Below is a small trained network, with its code and all its weights. Each question gives an input and a class and asks what happens when units are switched off, that is, made to give their printed mean instead of their output.

import numpy as np


def w(rows, s, z=0):
    codes = np.array(rows[::2]) - 128.0
    scale = np.full(codes.shape[1], s)
    scale[-1] = z or s
    return codes * scale


def f(y):
    return np.maximum(y, 0)


def log_softmax(a):
    a = a - a.max(-1, keepdims=True)
    return a - np.log(np.exp(a).sum(-1, keepdims=True))


def net(x, mask):
    res = np.array(x, float).reshape(1, 2) / 4 @ E
    y = f(res @ A[0][:, :-1].T + A[0][:, -1])
    res = res + np.where(mask, y, B[0][:, -1]) @ B[0][:, :-1]
    return log_softmax(res[-1] @ U[:, :-1].T + U[:, -1])


A, B = {}, {}
E = w([
[88,81,249,109,91],'x0',
[184,139,99,182,51],'x1',
],0.012)
A[0] = w([
[122,74,165,109,232,109],'N0',
[46,131,146,115,218,115],'N1',
[152,118,123,166,20,108],'N2',
[255,111,52,99,181,212],'N3',
[163,101,175,111,105,241],'N4',
[158,194,62,89,173,254],'N5',
[206,114,137,254,6,102],'N6',
[91,128,128,86,192,87],'N7',
[40,82,185,114,41,63],'N8',
[130,81,139,107,89,147],'N9',
[162,189,133,227,58,122],'N10',
[94,110,218,145,49,55],'N11',
[159,190,68,134,141,89],'N12',
[119,60,198,150,118,107],'N13',
[172,127,207,134,132,108],'N14',
[139,209,89,132,145,91],'N15',
[144,84,133,98,161,152],'N16',
[77,85,155,97,68,179],'N17',
[96,79,170,107,85,174],'N18',
[94,101,114,163,144,243],'N19',
],0.0098,0.0074)
B[0] = w([
[80,153,157,165,187,189],'N0',
[68,128,138,209,181,199],'N1',
[43,166,195,187,211,172],'N2',
[120,17,123,147,112,236],'N3',
[192,56,132,145,131,204],'N4',
[141,53,134,150,123,246],'N5',
[43,147,171,190,192,205],'N6',
[71,202,128,174,198,168],'N7',
[85,123,41,137,106,196],'N8',
[128,77,105,105,83,162],'N9',
[76,146,170,113,177,184],'N10',
[75,99,41,95,148,190],'N11',
[91,104,100,123,107,180],'N12',
[122,92,80,149,126,187],'N13',
[114,81,66,102,110,162],'N14',
[121,84,35,118,94,169],'N15',
[105,148,176,138,124,161],'N16',
[147,61,99,134,120,199],'N17',
[136,62,101,183,94,200],'N18',
[220,80,254,136,140,201],'N19',
],0.0072,0.012)
U = w([
[48,163,175,214,235,96],'0',
[109,52,24,128,123,67],'1',
[203,68,227,145,134,253],'2',
[147,174,115,67,120,50],'3',
[114,193,156,77,114,73],'4',
[133,218,99,61,79,70],'5',
[175,155,124,62,117,36],'6',
[171,251,146,123,86,77],'7',
],0.011,0.0067)

Each question gives the input, the list of numbers given to net, and the class t.
The units are the neurons (one row each of A and B). Each row of codes is followed by its name. A weight is (code - 128) times the scale printed after its matrix; where a second scale follows, it is the last column's (A, B and U).
mask holds one flag per neuron, in row order. A switched-off neuron (its flag False) gives its mean, the last column of its row in B, instead of its output. The means were averaged over made-up inputs and are rounded, as every weight is.
A unit's drop is (log p(t) with every unit on - log p(t) with that unit switched off) / (log p(t) with every unit on - log p(t) with every unit switched off).
The circuit of an input: a set's keep is (log p(t) with only the set's units on - log p(t) with every unit switched off) / (log p(t) with every unit on - log p(t) with every unit switched off). Starting from the 12 units with the biggest drops (on a tie, the unit counted first), units are removed one at a time, each time the one whose removal leaves the highest keep (on an exact tie, the one counted first), for as long as the keep stays at least 0.8.
circuit, biggest first: the units of the circuit, biggest drop first
top k neurons: the k neurons with the biggest drops, biggest first
drop of u: that unit's drop, to one decimal
input [3,5], class 0: circuit, biggest first => (N6)
input [5,3], class 1: circuit, biggest first => (N11, N8)
input [-1,5], class 0: top 2 neurons => (N6, N2)
input [7,7], class 0: top 3 neurons => (N6, N2, N10)
input [4,-1], class 1: top 2 neurons => (N8, N11)
input [5,5], class 0: top 2 neurons => (N6, N2)
input [0,-3], class 2: top 2 neurons => (N6, N2)
input [4,-3], class 1: top 3 neurons => (N6, N8, N2)
input [4,1], class 1: top 2 neurons => (N11, N8)
input [2,-2], class 2: drop of N6 => 0.2
input [8,6], class 1: drop of N11 => 0.2
input [-3,7], class 0: drop of N6 => 0.1
